Here is a tiny trained network, its code and every weight. The questions are about switching its units off for an input and a target symbol, where a switched-off unit gives its printed mean instead of its output.

import numpy as np


def w(rows, s, z=0):
    codes = np.array(rows[::2]) - 128.0
    scale = np.full(codes.shape[1], s)
    scale[-1] = z or s
    return codes * scale


def norm(h):
    return h / np.sqrt((h * h).mean(-1, keepdims=True) + 1e-5)


def f(y):
    return y / 2 * (1 + np.tanh(0.7978845608 * (y + 0.044715 * y**3)))


def softmax(a):
    e = np.exp(a - a.max(-1, keepdims=True))
    return e / e.sum(-1, keepdims=True)


def log_softmax(a):
    a = a - a.max(-1, keepdims=True)
    return a - np.log(np.exp(a).sum(-1, keepdims=True))


def net(x, mask):
    ids = ['αβηλμπτω'.index(c) for c in x.split()]
    T = len(ids)
    res = E[ids] + P[:T]
    r = norm(res)
    for j in range(3):
        rows = slice(2 * j, 2 * j + 2)
        q, k, v = (r @ M[0][rows].T for M in (Q, K, V))
        z = softmax(np.where(np.tri(T) > 0, q @ k.T / 2**0.5, -1e9)) @ v
        o = O[0][rows]
        res = res + np.where(mask[j], z, o[:, -1]) @ o[:, :-1]
    y = f(norm(res) @ A[0][:, :-1].T + A[0][:, -1])
    res = res + np.where(mask[3:27], y, B[0][:, -1]) @ B[0][:, :-1]
    return log_softmax(norm(res)[-1] @ U[:, :-1].T + U[:, -1])


Q, K, V, O, A, B = {}, {}, {}, {}, {}, {}
E = w([
[125,154,121,166,170,119],'α',
[125,150,123,161,181,142],'β',
[167,196,6,177,108,154],'η',
[120,144,132,145,173,164],'λ',
[129,121,139,116,128,168],'μ',
[126,118,139,121,102,137],'π',
[135,143,143,140,166,125],'τ',
[87,169,138,142,142,113],'ω',
],0.023)
P = w([
[169,138,62,5,100,71],'0',
[181,173,201,177,2,156],'1',
[199,206,130,78,55,110],'2',
[101,54,205,217,36,148],'3',
[107,6,58,47,156,57],'4',
[134,7,114,158,129,83],'5',
[130,100,96,47,165,173],'6',
[147,152,155,132,133,183],'7',
],0.009)
Q[0] = w([
[107,76,136,55,46,128],'h1',
[77,152,130,169,168,74],'h1',
[178,215,184,190,72,183],'h2',
[148,220,26,8,143,159],'h2',
[92,145,100,154,168,118],'h3',
[131,105,134,119,107,113],'h3',
],0.015)
K[0] = w([
[163,115,68,118,53,152],'h1',
[83,141,193,104,147,89],'h1',
[90,56,85,73,181,84],'h2',
[68,37,252,156,164,112],'h2',
[182,145,108,134,99,146],'h3',
[138,148,193,132,139,115],'h3',
],0.014)
V[0] = w([
[243,94,100,150,122,145],'h1',
[126,119,236,73,147,68],'h1',
[106,125,129,131,68,34],'h2',
[127,94,157,58,85,176],'h2',
[33,165,168,93,137,102],'h3',
[79,138,3,175,77,174],'h3',
],0.017)
O[0] = w([
[106,129,164,184,191,127,163],'h1',
[143,221,86,120,138,186,72],'h1',
[21,94,64,128,128,162,137],'h2',
[188,78,106,147,132,172,253],'h2',
[163,124,66,5,78,124,67],'h3',
[150,152,34,213,107,5,195],'h3',
],0.016,0.0043)
A[0] = w([
[82,214,188,48,128,51,14],'n1',
[183,153,205,113,111,31,116],'n2',
[150,88,165,40,172,90,160],'n3',
[134,176,31,156,184,67,155],'n4',
[163,88,167,104,76,52,88],'n5',
[11,168,94,128,112,128,121],'n6',
[130,153,192,161,196,94,154],'n7',
[168,49,154,153,142,109,172],'n8',
[180,157,107,44,89,183,141],'n9',
[241,141,170,142,124,184,62],'n10',
[75,50,179,93,113,150,151],'n11',
[170,165,94,190,143,104,137],'n12',
[112,164,40,203,207,126,108],'n13',
[198,89,78,131,84,187,103],'n14',
[207,123,125,72,105,152,86],'n15',
[78,93,79,178,137,119,175],'n16',
[177,179,162,101,171,96,87],'n17',
[181,189,185,116,121,109,34],'n18',
[87,103,85,111,154,182,70],'n19',
[118,91,120,182,37,75,99],'n20',
[108,8,192,76,55,81,68],'n21',
[164,160,74,175,61,158,144],'n22',
[152,215,107,207,91,160,122],'n23',
[119,87,84,137,130,219,1],'n24',
],0.014,0.0069)
B[0] = w([
[14,97,196,143,194,78,176],'n1',
[112,65,70,136,74,140,241],'n2',
[124,194,116,135,76,137,183],'n3',
[107,127,163,66,110,191,219],'n4',
[119,139,108,91,117,159,168],'n5',
[217,132,104,32,152,71,195],'n6',
[138,147,136,146,104,163,242],'n7',
[140,115,127,109,169,165,254],'n8',
[152,106,154,229,148,190,215],'n9',
[199,126,110,92,168,16,227],'n10',
[148,178,66,72,138,189,209],'n11',
[142,171,139,90,156,175,213],'n12',
[128,136,127,155,107,223,235],'n13',
[94,87,200,111,231,120,238],'n14',
[179,141,180,151,145,105,174],'n15',
[182,79,164,119,77,155,253],'n16',
[118,136,119,157,45,155,177],'n17',
[97,112,107,161,26,139,174],'n18',
[130,116,99,168,71,95,196],'n19',
[190,74,43,132,170,97,185],'n20',
[118,158,102,110,148,216,169],'n21',
[94,95,110,83,156,135,216],'n22',
[107,137,84,67,177,195,204],'n23',
[82,3,128,163,76,85,213],'n24',
],0.011,0.0071)
U = w([
[53,173,112,89,203,22,253],'α',
[31,181,117,165,65,92,152],'β',
[95,157,43,165,164,40,140],'η',
[205,167,105,154,52,112,100],'λ',
[186,138,120,108,255,70,137],'μ',
[91,55,59,168,143,169,97],'π',
[105,220,151,102,152,217,75],'τ',
[119,156,3,9,114,118,95],'ω',
],0.0077,0.0032)

Each question gives the input, a string of symbols that net reads in full, and the target symbol t.
The units are the heads (2 rows each of Q, K, V and O) and the neurons (one row each of A and B). Each row of codes is followed by its name. A weight is (code - 128) times the scale printed after its matrix; where a second scale follows, it is the last column's (O, A, B and U).
mask holds one flag per unit, heads first, then neurons. A switched-off unit (its flag False) gives its mean, the last column of its rows in O or B, instead of its output. The means were averaged over made-up inputs and are rounded, as every weight is.
A unit's drop is (log p(t) with every unit on - log p(t) with that unit switched off) / (log p(t) with every unit on - log p(t) with every unit switched off).
The circuit of an input: a set's keep is (log p(t) with only the set's units on - log p(t) with every unit switched off) / (log p(t) with every unit on - log p(t) with every unit switched off). Starting from the 12 units with the biggest drops (on a tie, the unit counted first), units are removed one at a time, each time the one whose removal leaves the highest keep (on an exact tie, the one counted first), for as long as the keep stays at least 0.8.
units of the circuit, in order: the units of the circuit, biggest drop first
top k neurons: the k neurons with the biggest drops, biggest first
which heads matter: for each layer, one digit per head in row order, 1 if its drop is at least 0.15 and else 0, layers parted by /
drop when u is switched off: that unit's drop, to one decimal
input π β λ π ω τ τ λ, target ω: units of the circuit, in order => (h2, n6)
input η λ π λ π τ, target τ: which heads matter => 100
input π π π β λ π ω ω, target λ: top neuron => (n9)
input α λ π, target α: units of the circuit, in order => (h2, n1)
input ω μ λ ω ω π ω μ, target ω: which heads matter => 010
input τ π α μ π λ ω, target μ: units of the circuit, in order => (h2, n10)
input λ λ μ, target λ: units of the circuit, in order => (h2, n18)
input π η λ μ ω λ μ β, target ω: top 2 neurons => (n6, n4)
input π μ η π μ π τ, target τ: units of the circuit, in order => (h1, n4)
input ω λ μ μ, target ω: which heads matter => 011
input α π β μ, target α: top 2 neurons => (n6, n1)
input μ μ η λ π λ ω α, target ω: which heads matter => 101
input π ω π α τ ω μ π, target τ: which heads matter => 010
input π π π μ τ ω α, target μ: which heads matter => 010
input λ α π π λ, target α: units of the circuit, in order => (h2)
input η β π λ π β ω, target ω: which heads matter => 101
input μ π β π, target μ: drop when h2 is switched off => 0.5
input λ π π α, target λ: drop when n10 is switched off => 0.0
input τ λ τ λ, target τ: drop when h2 is switched off => 0.2
